
[[ -67  103 -208  -92  205   50   35  -69  -40  120  -62 -219  230   30
    68  -20  150   54    2 -264  -77 -145   56  196 -177 -326   34  453
   160]
 [-104   33   33 -130   21   84   57  -56 -259  -81   15   60   17 -139
    55 -220   89 -256   16 -134   56 -194  163   35   49  -10   96  129
    75]
 [-207  -38  131   -9  -90   77  -12   76  -82  -26  168  153  121 -176
    38 -184  169 -152  122  -20  -36  -98  230  -77  140   33   -2   91
     2]
 [ -41 -131 -102  195 -132   89  -31  -17 -345 -142  -28  380   44    4
   204 -155   44   -5  275  -39  -63  108  214  -99  144    7  298 -157
    -2]
 [ 298  -48   16  206   35  127   28  -40 -416 -186  164  458 -156  -77
    61  -80 -306  -31  -62  170 -137   24 -221 -109  196   26  238 -415
    85]
 [-263  -63   42   36 -197  153  -10  -27  -55   36  -62   44   10   56
    57 -240  153  104  -73  -28  -83 -214  246  -61  -34  -75   33   63
   168]
 [-267  130  247 -553 -267 -123  119  -64  213 -151  -35 -693 -202 -228
  -163 -246  305 -164 -263 -157  413 -252  234  -40 -289 -187  -73  514
  -154]
 [  33   82  106 -277 -237 -205   65  -68   87 -124  -36 -268 -126 -132
   -65 -108  128   83 -105  -60  185   23    9    6 -244    3  246   94
  -301]
 [ -35   33   10   74  -26  134  -13  -61  -67  156  -31  271   75   84
    28 -172  -51  198 -229   54 -291 -244 -125   63  -60  153  183 -204
   191]
 [ 254  117  268 -216   86 -160  119  -23  145   31  131 -281  -43  -43
  -252  188 -103  -90   -1 -201  -53   34   72  118 -129 -226  -91  233
  -115]
 [ 261   -1  187  -19  -18 -145  140  -52 -201  -22  141  -46 -159 -142
  -165    3  -27  -41   74 -146  -52    7  228  185  -81 -133  -17  105
  -232]
 [-240 -175    2  274 -293  301  -56    0 -261  -84   21  397 -110   30
   156 -354   17  167 -146  240 -133 -208   98 -246  144   42  124 -312
   260]
 [ 287 -187 -201  390  -92  121   22 -137 -831 -293  -49  746 -216  -20
   280 -237 -202   -2  218   75  -95  130   52  -44  219  146  541 -576
   -39]
 [-344  210  240 -634  -39   27   83  -60  342  -47  -95 -697   -5  -71
  -156 -145  197 -307 -301 -260  304 -347  135  -65 -220 -240 -146  582
   182]
 [ -17  101  206 -236  -60   30   28  -22  233  -26   25 -201  -39   31
  -128   -1  -87   -2 -232  -11   -5 -109 -118 -114  -92 -100   26   51
   117]
 [-105  -89  342  -13 -214  -33   28  136  259  -19  227 -253  -27  -42
  -184  101  101   10  180  -69  -25  105  416 -178   36 -380 -308  300
   -67]
 [-121 -182 -147  470 -195  262  -73  -57 -513   77  -38  815   47   66
   259 -402   21  269   -8  182 -376 -203   79    0  151  338  360 -535
   184]
 [-108 -140  132  193 -159  122  -41   51 -259  -59   90  518   80  -37
   112 -171   22 -119  256   21 -172   15  272 -137  265  186  169 -265
    31]
 [  -4   35  184  -62 -113  -37   81  -89  -66  159  -43   48  -45    3
  -113 -164   62   78 -118 -121 -179 -244  202  202 -158  119   65   -4
   -43]
 [ -24   -7  185  -18  -41  -36   91   28  123  138  154 -351  -21  -40
  -198   31  132  113    0 -158 -100 -108  340  120 -160 -423 -316  447
   -24]
 [   4 -214   61  370 -195  233   48 -101 -637  -36  -37  605 -217   53
   109 -346  -76   16   43   40 -240 -211  374   14  166  121  144 -395
   157]
 [ -95   34  182 -134 -140  -68   21   43  305   76   81 -299   46  -10
  -141   34  116  152  -53  -75  -41  -21  126  -32 -167 -223  -97  266
   -54]
 [-151   18  164 -143 -132  -52  -12  128  369  -33  194 -393  102  -92
  -103   88  166   66   61  -45   73   97  133 -176  -66 -383 -168  409
   -61]
 [ 142 -150 -131  318  -98  186   37 -181 -645  -90 -187  575 -179  163
   192 -248 -170   84   52  -19 -207  -86  158   42   76   91  385 -441
   160]
 [  23  -31  130   23  -25   90   72  -29 -346 -108  155  174 -128 -188
   -14 -216  -10 -196  -22   -1   -8 -171  162   -1  118  -20    3  -15
    30]
 [  41  -94   42  262  -85   27   12   52 -261   43  263  330   18 -194
    13 -163   79  135   65  105 -210  -60  122   57   86   24   28  -84
  -112]
 [ 167 -207   29  411 -182  201   -4  -77 -617 -164   17  782 -208   53
   164 -235 -236   28  100  162 -235   10  108 -123  267  212  344 -653
    98]
 [ 213  -85 -217  177  -60   64   37 -151 -584 -258 -108  370 -173   -4
   220 -185 -122   30   83   -7   14   72  -16  -15   46  -11  466 -301
   -22]
 [  69   36   10   60    0   26    3  -14   63  107   57   19   69   59
   -35   11  -41  243 -117    2 -213  -56  -99   43 -110 -121   74    9
    69]
 [ 324   64   88  -16   95  -53  118  -75 -238  -47  158   24 -162 -140
  -117  -19 -162  -19 -130  -22  -67  -67 -105  144  -63 -106   66  -21
   -78]
 [-130   55    4  -24  -54   62  -13   12  191  130   59 -155  109   18
   -33  -66  100  265 -207   20 -136 -162  -74    4 -160 -178  -18  185
   122]
 [-219 -127  219 -128 -559 -132  -15   74  116 -338   72 -164 -195 -184
    17 -179  247   27  153   90  328  216  313 -369   -1  -59  161   22
  -346]
 [ 233  -93  168  222  -66   -4  -18   99   34  -71  257  201   -8   19
   -69  190 -200  131  172   98 -215  270   -7 -178  144 -204   10 -173
   -43]
 [ 247 -127  208   84 -333   -8  -41   50 -111 -499  175  334 -298  -71
    56   27 -323  -41  105  304  141  422 -203 -529  268   39  374 -589
  -163]
 [ 168  -12 -242   44  -70   22    9 -114 -271 -264 -105   62 -126   26
   184  -82  -96  153  -32   20  101  142 -198 -106  -70 -175  429 -131
   -14]
 [ 274  -55    9  238 -128  -23  -24   27   27  -63  149  164  -72   58
   -13  114 -196  389  -43  190 -204  222 -235 -135  -32 -146  198 -277
   -69]
 [-206   98  194 -341 -136  -78   73   11  331   20   64 -629  -33 -109
  -186  -56  240   23 -173 -151  163 -171  205   -4 -259 -358 -221  559
   -44]
 [ -32  107  -56 -101  206   50   73 -111 -125  225 -113  -49  193   71
   -13  -74   93  -47   -4 -338 -211 -268  188  318 -161 -104   29  306
   167]
 [ -43  105  -94 -239   70   87   62 -169 -200  -90 -226  -77   -7   60
    93 -159   -6 -171  -99 -226   87 -179   12   54 -105  -61  276  113
   180]
 [  36    3  215 -102  -91   14   94  -65 -149  -70   39  -27 -161  -63
   -96 -122  -31 -141  -45  -98    8 -132  214   12  -14  -63    2   40
     2]
 [-101   81  247 -210   12  131   81  -52  -85    7   60  -27  -65  -96
  -111 -209  -22 -256 -236  -68  -22 -358   90    9   22   19  -79   78
   198]
 [ 178  -50  190   18 -254  -76  -24   29   28 -238  119  200 -125  -37
    -7   34 -175   67   65  161    7  272 -129 -281   93   70  305 -372
  -182]
 [ 428  -39   59  193   63   63  116 -123 -526 -145  112  360 -293  -57
   -33  -73 -333  -37  -79   52 -143  -29  -74   71   88  -43  175 -336
    19]
 [ 446 -106   23  306   27  114   99 -134 -632 -178   69  496 -329   21
    19  -74 -390  -11  -12   67 -186   13  -16   27  145  -44  219 -462
    70]
 [-113  -10  336 -132 -193   12   88   14  -20  -28  159 -117 -166 -178
  -170 -196   96 -136 -119  -20   41 -227  298  -31   -6  -53 -171  142
   -38]
 [ 202  -91  163  182 -160   19   34    4 -268 -148  203  383 -186 -119
   -16 -107 -164   40   -1  181 -113   57  -26 -115  142   96  174 -374
  -102]
 [ 141   21  380 -147 -156  -31   59   10  191 -111  121 -142 -207   18
  -220   87 -201  -39 -126   33   -5   41    4 -192   -6 -139  -48  -80
     0]
 [-131  104   39 -312  -96 -145   99  -32   93  -32   44 -526  -25 -222
   -86 -140  308   -1  -95 -184  222 -143  189  114 -280 -274  -47  553
  -195]
 [-139 -127  140  164 -178  114   22   32 -233   -8  130  226  -42  -90
    11 -225  109  -16   84   10 -118 -136  355  -39  115  -39  -57   -9
    39]
 [ 129  -58   18  243   -6  175   61  -56 -181   73   95   35 -174   84
   -81  -68 -145  280 -247   74 -249 -200   13   46  -76 -333 -128   -8
   237]
 [  16 -169  320   72 -306    3    4   99  -28 -270  200  119 -167  -69
   -48   15  -63 -125  265   66   68  252  311 -350  233 -156  -10 -130
  -119]
 [ 182  137  -44 -218  190  -21  125  -94 -142 -118   77 -326  -91 -146
   -64   -9  -50 -122 -152 -151  133 -104 -105  113 -134 -358    7  338
    27]
 [ 233  -66  298   92 -112  -94   93   29   11   15  200  -52 -158  -17
  -228  123 -101   93   99  -54 -160  101  255   28  -28 -244 -149   42
  -153]
 [-111   47  111  -23   21  -38    1  118  320  215  235 -280  237  -69
  -133   87  198  185   20  -87 -178  -52  129   74 -121 -331 -254  449
   -13]
 [ 374  -38  159  165  -98   -7   49  -33 -383 -195  235  510 -252 -180
   -23 -118 -299   -5 -109  257 -122   41 -250  -77  160  248  303 -568
  -145]
 [ 376 -249  -18  441 -254   51   -7  -17 -628 -432  162  698 -333  -86
   184  -98 -303   66  246  270  -28  367  -23 -288  311   50  438 -686
  -176]
 [-181  -56 -215  227   20  220  -32  -35 -263  120  -40  269  178   59
   187 -229  132  175   -4  -32 -240 -218  113   74    2  -81  124   45
   250]
 [-220  157  -36 -332   27   46   22  -63  194   33 -115 -399  126   16
     1 -104  164   -7 -211 -186   95 -224  -30   21 -221 -208   58  401
   171]
 [-173 -131 -137  375  -63  254  -28  -21 -381  165   34  461   96   25
   160 -318  118  238  -38   63 -346 -287  181   92   63   29   73 -117
   236]
 [ -23 -133  119  134 -276  -29  -53   59 -117 -157   70  412   40  -43
   112  -84   25    6  303   55  -68  233  178 -206  175  187  320 -310
  -183]
 [  61   -3  135   72  -49   52  -13   31  -23    4  154  249   35  -40
   -22  -39 -100   58  -41   93 -183  -20  -95  -76   81   67  111 -199
    36]
 [-201  -43   30   42 -104  230   56 -114 -256   68 -114   52 -112   71
    20 -328   77   39 -222  -71 -112 -408  261   60  -68  -85  -26   55
   293]
 [ 107  -75  135   80  -24  -19   73   19 -320 -110  216  154  -69 -211
   -31  -88   25 -180  215  -76  -18   23  291   34  128 -108  -20   68
  -142]
 [ 152  175 -104 -265  249 -117  122  -86  -65    7   28 -415   70 -132
   -61   45   91  -88  -21 -301   90  -78    3  261 -236 -363   21  530
   -71]
 [-299   15  137 -270 -225  109   45 -103 -156 -155 -154  -46 -114  -67
    55 -365  151 -257 -110 -109  195 -273  265 -107  -15   97  160   59
   100]
 [-118  147  193 -378 -148  -27   70  -86   92  -63  -23 -249 -127 -138
  -103 -243   78  -81 -362  -12  152 -285  -79  -15 -181   93  122   89
   -16]
 [ 216   96  201 -172 -122 -106   82  -71    8  -99   90  -64 -219 -121
  -147  -68 -137   68 -290   89   25  -63 -220   -7 -138   67  176 -159
  -146]
 [ 160   46  360 -222  -63  -92  107   -7   68 -128  144 -220 -174  -89
  -223   91 -121 -222   16 -121   78   44  162  -64    2 -193  -97  124
   -95]
 [ -65   61   63 -148  -59   -3    8   21   42  -98  126  -93   28 -164
    -1 -112   78  -34  -87   23   76  -51  -72  -90  -24  -62   98  112
   -42]
 [  62  -94  -90  177 -147  194   47 -161 -457 -135 -141  285 -255   96
   124 -274 -132  121 -161   54  -72 -165   35  -40  -11  -29  274 -297
   189]
 [ 235 -255  -44  546  -75  114   -5   40 -615 -157  217  720  -68  -69
   164  -75 -142   40  400  102 -257  222  243  -76  332  -40  188 -387
   -63]
 [ 134 -194   72  266 -135   70   81  -20 -447 -176  132  180 -245  -63
     7 -100  -51  -34  213  -36  -37   60  410  -45  134 -303  -54   -8
   -32]]

[-120  197  261   65   89   48  -39  266 -203  -47 -117 -106  335   40
   87 -155  220  105   96  -84 -111  -83  197  -65   79    6 -124  -53
   28  160   -4  -67   -4   75 -107  -24] : 0
[ 239 -176    8  -53  113  -97   72 -146   -5 -169   70    9 -154 -105
   89  114 -182  164  -56  130  190 -176  316  -58  307   20  -23   20
  -19 -186   85 -187  -85  -65 -127  388] : 63
[ 122 -112 -289 -265 -116 -139  114 -184   82   21  -17  141 -236   76
  -69  181 -254   29   16  145  245 -142   50  -39  132  -89   96   42
  -54 -327   35  -61   -1  -20 -128  272] : 48
[-249   35 -165   34   39 -107   87  -39   14   59  -62  -85   86   23
 -146  126  -55 -103   83 -149  -52  -86  -44   90 -197 -216   53   23
 -128  -31   41  -20  -10  -79 -151    7] : 40
[-252  212  -94 -208  -60   10   70  354 -140  166 -210   -2  261  156
  -23 -156  253   -2   80  -10 -126   33  -55  -25 -158  -50 -106    5
  -31 -110  -14  131  128  229  -30 -163] : 11
[-179   69  -56  199   84  170  -15   38  -13  -24  -39 -301  257  -68
  -49 -175  -37 -129  125 -226 -204   -6 -115  139 -145 -160 -138  102
  -21  307   21  -32  144 -124  168 -316] : 54
[ 107  -85  -51  -48 -134   25  116 -209    1  -57  -69  203 -184  111
  -15   85 -343  111   54  187  319 -204  110 -119  268  -90  147   -6
   55 -236   42 -122   75   37 -178  279] : 70
[-124  242   53   99   31  -21  -35  178 -178   42  -48 -206  322  -15
  -85 -238   29   19  111 -344 -350   90 -120  -46 -170 -116  -85  -16
  -28  334   -6   35    5 -120  -24 -272] : 60
[ 148 -206 -213  -75  -25   30   65 -307  206  -83   41  -20 -275  -16
   13  133 -370  -36  -20  140  320 -164   98   31  176 -101   19  120
  -15 -105   41 -187   61 -111   92  209] : 10
[  -5 -144 -274  -83   68 -138   28    2  -82  -41  -28 -183   69 -147
  -30   50  -88   -9  -59  -31 -102  -39  -18  162  -21  -97 -134  133
 -162 -143   97  -43  -42  -94   17  -32] : 65
[-118   24 -148  -84  136 -157  159  125  -87   46   -9  -56  108  -63
  -86   22  117   34   24  -98 -189   -5   50   30 -146  -76  -42   -1
 -116 -186   80   81  -19   24 -166   75] : 64
[-265  234  104    9  127  140  139  192  145  120  -40  -71   65  113
   20 -183  177  -62   78 -100  -13   45   98 -130 -238  -67  -54  -26
   56  184  -46   32  180  149   98  -27] : 43
[ -50   57 -103 -105  -53 -129  -58  132 -121   53 -113 -154   87  -19
   22 -150 -138   52 -131 -102  -71   94  -83  -41 -103  -79 -130   92
  -96  115    6  -66  -35  -34  120 -155] : 25
[  52  154   41  144   58   97   53  104 -206  -38   30 -139  271  -84
  -72 -319  -46  102  154 -273 -373   79 -109  -72  -16  -58  -83  -20
   54  226   39   85  114 -107  -16 -231] : 41
[-258  233   80   17   34  369  159  122  192  102  -85   24   95  228
    4 -171  201 -130  269   22  100  -92   80  -73  -85  -75   -8  -30
  166  100  -66   65  358  213   89  -48] : 71
[ 191   54  -22  -21 -135  -24   94 -161  -86  -29   11  152  -91   70
  -89  -75 -349  161  105  -48   53  -61  -24 -203  176  -86  147  -56
   78  -35   19  -29   48  -80 -186  125] : 32
[ -34  -18  -54  137   18  200   82 -209  128  -77   12  -45   12   48
  -72   61 -155  -98  237  -16  115 -218   54   72  109 -156   57   24
   64   44   23  -88  163 -100  -49   62] : 62
[ -64  115  -66 -162   22 -133  137  118  -13  103  -32   45  -38   57
  -34  -73   -7   81  -33  -60  -26   62   46 -157 -123  -50    8  -22
  -41  -85    8   42   12   79  -79  106] : 26
[ 307 -301 -200 -130  -53  -11   55 -320  -39 -233    4  146 -110  -13
   -6  353 -208   80  177  323  321 -445  270  146  578  -31   74   35
   -4 -505  114 -173  -25  -82 -320  451] : 57
[-254  256  194  194   97  274  124  326 -163   57 -121  -98  336   41
   28 -444  163   62  113 -151 -260  107  -41 -117 -165  -44 -134  -21
  107  218    8  121  279  200   95 -297] : 55
[ 442 -169 -237 -269 -196 -167  -10 -332    0 -117   44  145 -278   29
  -38  191 -451  145   35  153  279 -207   86  -76  435  -40  108   32
   -7 -255   33 -173  -94 -194 -172  340] : 53
[ 133   32  -32   34  -24 -202   43   43 -325  -42  -12  -29  113 -118
  -74 -182 -266  248  -60 -199 -262   93  -93 -142   34  -66   -7  -15
  -60   11   85   12  -90 -122 -166  -49] : 59
[ 230  -67   58 -229  112 -219  162  231 -273  -55  -20  126  -62 -115
  157 -161   -1  399 -235  167  -18   66  275 -251  205  162 -120  -25
  -31 -370  108    8  -78  206 -140  317] : 34
[-112  189  -33   91 -145  282   82  -65   32   50  -87   52  130  196
 -135 -133 -116  -88  331  -84    3 -117 -140  -37   16 -173  100  -29
  139  127  -35   46  282    0  -47 -158] : 15
[ -31   87  -73  -24   11 -130   68   68 -151   27  -27  -45  117  -26
  -89  -83  -73   86   34 -164 -182   27  -46  -63  -68  -92  -10  -12
  -60    1   45   29  -24  -57 -140  -25] : 14
[-101  254  107  -35    8  -13  -75  303 -189   57 -114 -189  302   28
   38 -292  112   71   13 -206 -237  112  -27  -95 -105  -24 -171    8
  -14  290  -31    1   11   13   78 -244] : 28
[ 103  -55  -33 -171   22 -334    6  -61  -53  -39  -11   13 -136  -23
   23  164 -183  151 -142   13  149  -85  211 -113  103  -42   29   -3
 -127 -126   39 -183 -238  -87 -200  339] : 37
[ -96   32  -83 -243   43   62  133  175   65   62 -103   51    0  113
   81   -8  199    6   32  199  156  -91  197  -25   37   23  -94   31
    6 -255    4   17  134  240   14  150] : 69
[ 221   -6    8  -83   28  -17  115  -64  -89  -98   46  115  -16    4
  -12   17  -58  168  141   55   32 -157  195 -109  293   16   43  -66
   59 -195   57  -21   14  -15 -251  275] : 3
[-198  164  112  -31  -46  108  -81  251 -179    1 -232  -72  354  142
   65  -75  214    0  144   36    4 -159  104   51   98  -45 -116    5
   11   42  -14  -61   63  131  -71 -106] : 56
[ 105  -53 -166   24 -125   52  231 -264  -22  -20    3  242 -147   79
 -169   36 -374   90  183   45  105 -149  -65 -106  156 -152  225  -48
   74 -274   73   39  164  -22 -269  187] : 50
[  24  120  -51  -91  -53  -54  -11  135 -146   37  -70  -81  127   11
  -12 -199  -76   93   -2 -122 -145   80  -75  -91  -26  -48  -94   33
  -25  102    2    6   22  -24   34 -139] : 21
[-217  217  247   58  213   68   84  454 -200   34 -106 -141  323  -35
  135 -357  328  142  -43  -99 -243  120  161 -129 -143   59 -227  -25
   13  131   25   60   92  229   55 -121] : 27
